Below are the code and all the weights of a small trained network. Each question names an input and a class and asks about switching units off, where a switched-off unit gives its printed mean instead of its output.

import numpy as np


def w(rows, s, z=0):
    codes = np.array(rows[::2]) - 128.0
    scale = np.full(codes.shape[1], s)
    scale[-1] = z or s
    return codes * scale


def f(y):
    return y / 2 * (1 + np.tanh(0.7978845608 * (y + 0.044715 * y**3)))


def log_softmax(a):
    a = a - a.max(-1, keepdims=True)
    return a - np.log(np.exp(a).sum(-1, keepdims=True))


def net(x, mask):
    res = np.array(x, float).reshape(1, 5) / 4 @ E
    y = f(res @ A[0][:, :-1].T + A[0][:, -1])
    res = res + np.where(mask, y, B[0][:, -1]) @ B[0][:, :-1]
    return log_softmax(res[-1] @ U[:, :-1].T + U[:, -1])


A, B = {}, {}
E = w([
[246,69,219,72,160,202,123,172,139,92],'x0',
[134,128,135,151,137,132,134,129,101,120],'x1',
[180,85,114,127,79,120,68,11,91,119],'x2',
[113,133,131,95,118,124,104,131,150,131],'x3',
[66,17,219,210,170,134,8,132,225,206],'x4',
],0.011)
A[0] = w([
[166,63,171,123,255,154,130,216,208,130,109],'n0',
[181,53,133,115,76,104,96,41,107,140,3],'n1',
[185,207,149,111,85,125,171,173,96,111,9],'n2',
[76,92,147,210,195,76,55,85,172,105,42],'n3',
[221,97,219,61,96,205,134,129,116,132,76],'n4',
[93,180,151,145,155,84,176,210,148,141,203],'n5',
[197,59,123,109,122,101,65,32,117,125,217],'n6',
[138,179,62,118,54,102,129,22,100,115,172],'n7',
[122,139,46,119,110,35,109,91,70,110,141],'n8',
[141,172,112,96,147,149,166,135,117,98,193],'n9',
[60,193,62,223,107,90,105,127,146,150,129],'n10',
[150,175,85,59,148,137,197,143,112,90,230],'n11',
[167,171,72,26,117,158,207,160,90,108,34],'n12',
[194,133,119,88,140,144,113,99,106,133,12],'n13',
[56,169,122,189,107,34,147,120,153,166,76],'n14',
],0.0095,0.0063)
B[0] = w([
[225,175,207,102,195,102,27,75,172,137,215],'n0',
[46,49,117,179,49,211,121,120,203,103,172],'n1',
[166,123,152,170,135,157,111,116,150,147,191],'n2',
[71,95,92,102,56,134,162,193,91,124,202],'n3',
[60,85,50,121,86,150,136,185,158,73,212],'n4',
[75,48,52,139,76,115,121,144,163,86,200],'n5',
[115,103,80,80,63,109,201,196,75,116,215],'n6',
[254,190,184,75,210,110,89,103,140,160,235],'n7',
[208,150,207,79,183,97,117,142,112,188,209],'n8',
[93,151,70,90,92,82,133,191,127,146,201],'n9',
[66,78,131,143,63,148,134,146,101,118,219],'n10',
[46,33,87,85,54,84,113,152,114,130,250],'n11',
[104,70,109,170,49,198,100,91,193,73,239],'n12',
[153,190,113,63,178,67,124,155,140,165,151],'n13',
[97,73,110,162,79,155,126,123,139,47,199],'n14',
],0.0095,0.017)
U = w([
[77,95,79,91,90,43,190,187,80,133,69],'0',
[100,73,126,209,90,239,99,122,198,85,252],'1',
[246,199,234,72,254,40,69,79,127,215,72],'2',
],0.0092,0.0041)

Each question gives the input, the list of numbers given to net, and the class t.
The units are the neurons (one row each of A and B). Each row of codes is followed by its name. A weight is (code - 128) times the scale printed after its matrix; where a second scale follows, it is the last column's (A, B and U).
mask holds one flag per neuron, in row order. A switched-off neuron (its flag False) gives its mean, the last column of its row in B, instead of its output. The means were averaged over made-up inputs and are rounded, as every weight is.
A unit's drop is (log p(t) with every unit on - log p(t) with that unit switched off) / (log p(t) with every unit on - log p(t) with every unit switched off).
The circuit of an input: a set's keep is (log p(t) with only the set's units on - log p(t) with every unit switched off) / (log p(t) with every unit on - log p(t) with every unit switched off). Starting from the 12 units with the biggest drops (on a tie, the unit counted first), units are removed one at a time, each time the one whose removal leaves the highest keep (on an exact tie, the one counted first), for as long as the keep stays at least 0.8.
circuit, biggest first: the units of the circuit, biggest drop first
k most important neurons: the k neurons with the biggest drops, biggest first
drop of u: that unit's drop, to one decimal
input [8,-1,2,-4,-1], class 0: 4 most important neurons	n6, n13, n12, n14
input [0,7,6,1,3], class 0: circuit, biggest first	n6
input [-5,2,2,3,3], class 0: 2 most important neurons	n12, n3
input [-3,-4,7,-1,4], class 0: 3 most important neurons	n6, n12, n3
input [-4,-4,8,-7,0], class 2: 2 most important neurons	n7, n8
input [-5,2,-3,-5,1], class 1: 2 most important neurons	n6, n11
input [-3,5,-7,7,1], class 1: 2 most important neurons	n6, n11
input [6,7,-1,-3,-7], class 1: 2 most important neurons	n12, n2
input [-1,-3,3,0,5], class 0: 4 most important neurons	n12, n6, n3, n2
input [1,6,-8,7,-5], class 1: 3 most important neurons	n12, n6, n2
input [4,7,-2,-5,-3], class 1: 2 most important neurons	n6, n12
input [-3,-4,6,-7,1], class 0: 3 most important neurons	n0, n6, n1
input [5,2,-3,0,1], class 2: 2 most important neurons	n0, n12
input [3,1,-4,0,8], class 2: circuit, biggest first	n0
input [-2,-8,8,-7,5], class 0: 3 most important neurons	n6, n12, n3
input [-8,1,7,-8,7], class 0: 2 most important neurons	n3, n6
input [5,-7,-8,-2,-3], class 1: drop of n12	0.1
input [-2,-4,-6,-2,1], class 1: drop of n8	0.3
input [5,2,-2,5,6], class 2: drop of n0	0.8
input [-3,8,3,-5,-8], class 2: circuit, biggest first	n7
input [-3,-1,6,0,-1], class 2: drop of n5	0.0
